Below are the code and all the weights of a small trained network. Each question names an input and a target symbol and asks about switching units off, where a switched-off unit gives its printed mean instead of its output.

import numpy as np


def w(rows, s, z=0):
    codes = np.array(rows[::2]) - 128.0
    scale = np.full(codes.shape[1], s)
    scale[-1] = z or s
    return codes * scale


def f(y):
    return np.maximum(y, 0)


def softmax(a):
    e = np.exp(a - a.max(-1, keepdims=True))
    return e / e.sum(-1, keepdims=True)


def log_softmax(a):
    a = a - a.max(-1, keepdims=True)
    return a - np.log(np.exp(a).sum(-1, keepdims=True))


def net(x, mask):
    ids = ['ΓΠβηθφ'.index(c) for c in x.split()]
    T = len(ids)
    res = E[ids] + P[:T]
    u = 0
    for l in range(2):
        q, k, v = (res @ M[l].T for M in (Q, K, V))
        z = softmax(np.where(np.tri(T) > 0, q @ k.T / 2**0.5, -1e9)) @ v
        res = res + np.where(mask[u], z, O[l][:, -1]) @ O[l][:, :-1]
        u += 1
        y = f(res @ A[l][:, :-1].T + A[l][:, -1])
        res = res + np.where(mask[u : u + 4], y, B[l][:, -1]) @ B[l][:, :-1]
        u += 4
    return log_softmax(res[-1] @ U[:, :-1].T + U[:, -1])


Q, K, V, O, A, B = {}, {}, {}, {}, {}, {}
E = w([
[143,128,239,73,151,189],'Γ',
[124,129,94,84,83,18],'Π',
[96,161,183,70,147,250],'β',
[23,181,149,157,142,171],'η',
[85,136,96,123,195,218],'θ',
[47,55,157,57,140,118],'φ',
],0.013)
P = w([
[41,145,160,110,90,192],'0',
[127,179,118,95,181,144],'1',
[117,153,215,206,199,89],'2',
[84,151,105,117,157,125],'3',
[136,204,102,91,165,194],'4',
[206,239,148,129,167,143],'5',
[101,151,255,209,201,32],'6',
[39,130,103,123,179,144],'7',
[51,143,80,154,218,102],'8',
[89,117,153,125,142,87],'9',
[134,129,136,88,147,71],'10',
[64,76,131,96,143,75],'11',
[123,158,111,129,188,70],'12',
],0.0083)
Q[0] = w([
[156,151,164,3,207,118],'0.h0',
[151,106,206,122,147,181],'0.h0',
],0.011)
K[0] = w([
[2,184,145,138,26,173],'0.h0',
[129,230,85,137,135,85],'0.h0',
],0.0077)
V[0] = w([
[93,179,67,102,243,59],'0.h0',
[92,254,151,207,111,56],'0.h0',
],0.0098)
O[0] = w([
[48,128,154,99,110,78,252],'0.h0',
[101,110,5,159,139,16,221],'0.h0',
],0.012,0.0018)
A[0] = w([
[163,102,122,106,240,70,19],'0.n0',
[166,76,99,197,88,152,17],'0.n1',
[123,192,108,147,144,73,103],'0.n2',
[138,233,95,36,254,140,248],'0.n3',
],0.0089,0.0014)
B[0] = w([
[64,87,86,115,48,167,170],'0.n0',
[153,50,114,219,120,105,128],'0.n1',
[135,34,85,39,122,205,177],'0.n2',
[80,36,201,174,76,1,254],'0.n3',
],0.0059,0.0086)
Q[1] = w([
[251,151,83,190,154,39],'1.h0',
[2,122,232,77,6,102],'1.h0',
],0.0072)
K[1] = w([
[119,165,144,106,177,128],'1.h0',
[128,113,72,153,81,251],'1.h0',
],0.013)
V[1] = w([
[219,119,189,155,146,157],'1.h0',
[176,124,156,7,201,66],'1.h0',
],0.013)
O[1] = w([
[93,104,112,188,128,254,255],'1.h0',
[172,89,88,182,53,156,89],'1.h0',
],0.012,0.0071)
A[1] = w([
[89,161,155,118,133,78,251],'1.n0',
[188,144,150,59,147,212,41],'1.n1',
[54,90,173,152,1,156,155],'1.n2',
[189,132,149,139,117,80,250],'1.n3',
],0.0094,0.0014)
B[1] = w([
[161,97,38,115,78,214,193],'1.n0',
[138,135,231,140,164,121,159],'1.n1',
[192,189,114,143,122,52,253],'1.n2',
[34,63,124,255,187,156,163],'1.n3',
],0.0099,0.02)
U = w([
[121,116,128,136,187,71,71],'Γ',
[103,91,123,101,114,129,78],'Π',
[195,90,61,150,160,133,250],'β',
[114,159,135,131,139,21,28],'η',
[182,120,44,120,255,90,74],'θ',
[93,107,86,146,106,89,244],'φ',
],0.0072,0.0014)

Each question gives the input, a string of symbols that net reads in full, and the target symbol t.
The units are the heads (2 rows each of Q, K, V and O) and the neurons (one row each of A and B). Each row of codes is followed by its name. A weight is (code - 128) times the scale printed after its matrix; where a second scale follows, it is the last column's (O, A, B and U).
mask holds one flag per unit, layer by layer, with each layer's heads first. A switched-off unit (its flag False) gives its mean, the last column of its rows in O or B, instead of its output. The means were averaged over made-up inputs and are rounded, as every weight is.
A unit's drop is (log p(t) with every unit on - log p(t) with that unit switched off) / (log p(t) with every unit on - log p(t) with every unit switched off).
The circuit of an input: a set's keep is (log p(t) with only the set's units on - log p(t) with every unit switched off) / (log p(t) with every unit on - log p(t) with every unit switched off). Starting from all 10 units, units are removed one at a time, each time the one whose removal leaves the highest keep (on an exact tie, the one counted first), for as long as the keep stays at least 0.8.
circuit, biggest first: the units of the circuit, biggest drop first
most important unit: the unit with the biggest drop
top k neurons: the k neurons with the biggest drops, biggest first
top k neurons in layer l: the k neurons of layer l with the biggest drops, biggest first
drop of u: that unit's drop, to one decimal
input η η θ φ φ θ Γ, target θ: circuit, biggest first -> [1.n0, 1.h0, 0.n3]
input η Π β η Π Γ β, target θ: circuit, biggest first -> [1.n0, 1.h0]
input θ β φ, target Π: circuit, biggest first -> [1.n2, 1.h0, 0.h0, 0.n3]
input β Γ β Γ β Γ, target Γ: circuit, biggest first -> [0.h0, 1.n1, 1.n0]
input Π Π η Π θ β, target φ: top 3 neurons in layer 1 -> [1.n0, 1.n3, 1.n2]
input Γ β Γ β Π φ η θ θ Π, target β: top 2 neurons -> [0.n3, 0.n0]
input η φ φ, target θ: circuit, biggest first -> [1.n0, 1.h0]
input Γ Γ φ, target β: circuit, biggest first -> [1.h0, 0.h0]
input θ β θ φ Γ Π β β φ, target Π: top 2 neurons -> [1.n2, 1.n0]
input Π β Π η φ β η Γ Γ, target φ: top 3 neurons -> [1.n0, 1.n2, 1.n3]
input Π Π Γ Π β θ, target φ: top neuron -> [1.n2]
input η θ η β Π Π Γ θ η β, target θ: circuit, biggest first -> [1.n0, 1.h0, 0.h0]
input Γ Γ φ Γ Γ η θ Γ θ Γ η φ, target β: top 3 neurons -> [1.n2, 0.n3, 0.n0]
input θ Γ Π Γ θ Γ, target Π: most important unit -> 1.n2
input η θ φ Γ η Γ β Π, target θ: circuit, biggest first -> [1.n0, 1.h0, 0.n3]
input φ Γ φ β, target η: top 2 neurons -> [1.n0, 1.n2]
input η η Γ η β Γ Π φ φ η, target θ: circuit, biggest first -> [1.n0, 1.h0, 0.n3]
input β β β β, target Γ: circuit, biggest first -> [0.h0, 1.n0, 1.n1]
input η φ η, target θ: circuit, biggest first -> [1.n0, 1.h0]
input Γ θ η η η η Π, target β: top 2 neurons -> [0.n0, 0.n3]
input η β Γ φ, target θ: top 3 neurons -> [1.n0, 0.n3, 0.n2]
input Π Γ φ θ Π η Γ, target φ: top 2 neurons in layer 1 -> [1.n2, 1.n0]
input Γ Γ η, target β: top neuron -> [0.n0]
input β θ β β φ Γ, target Γ: drop of 0.n2 -> 0.0
input φ Γ Γ θ β, target η: drop of 0.n2 -> 0.0
input Π Π β η Π β, target φ: drop of 1.n3 -> 0.4
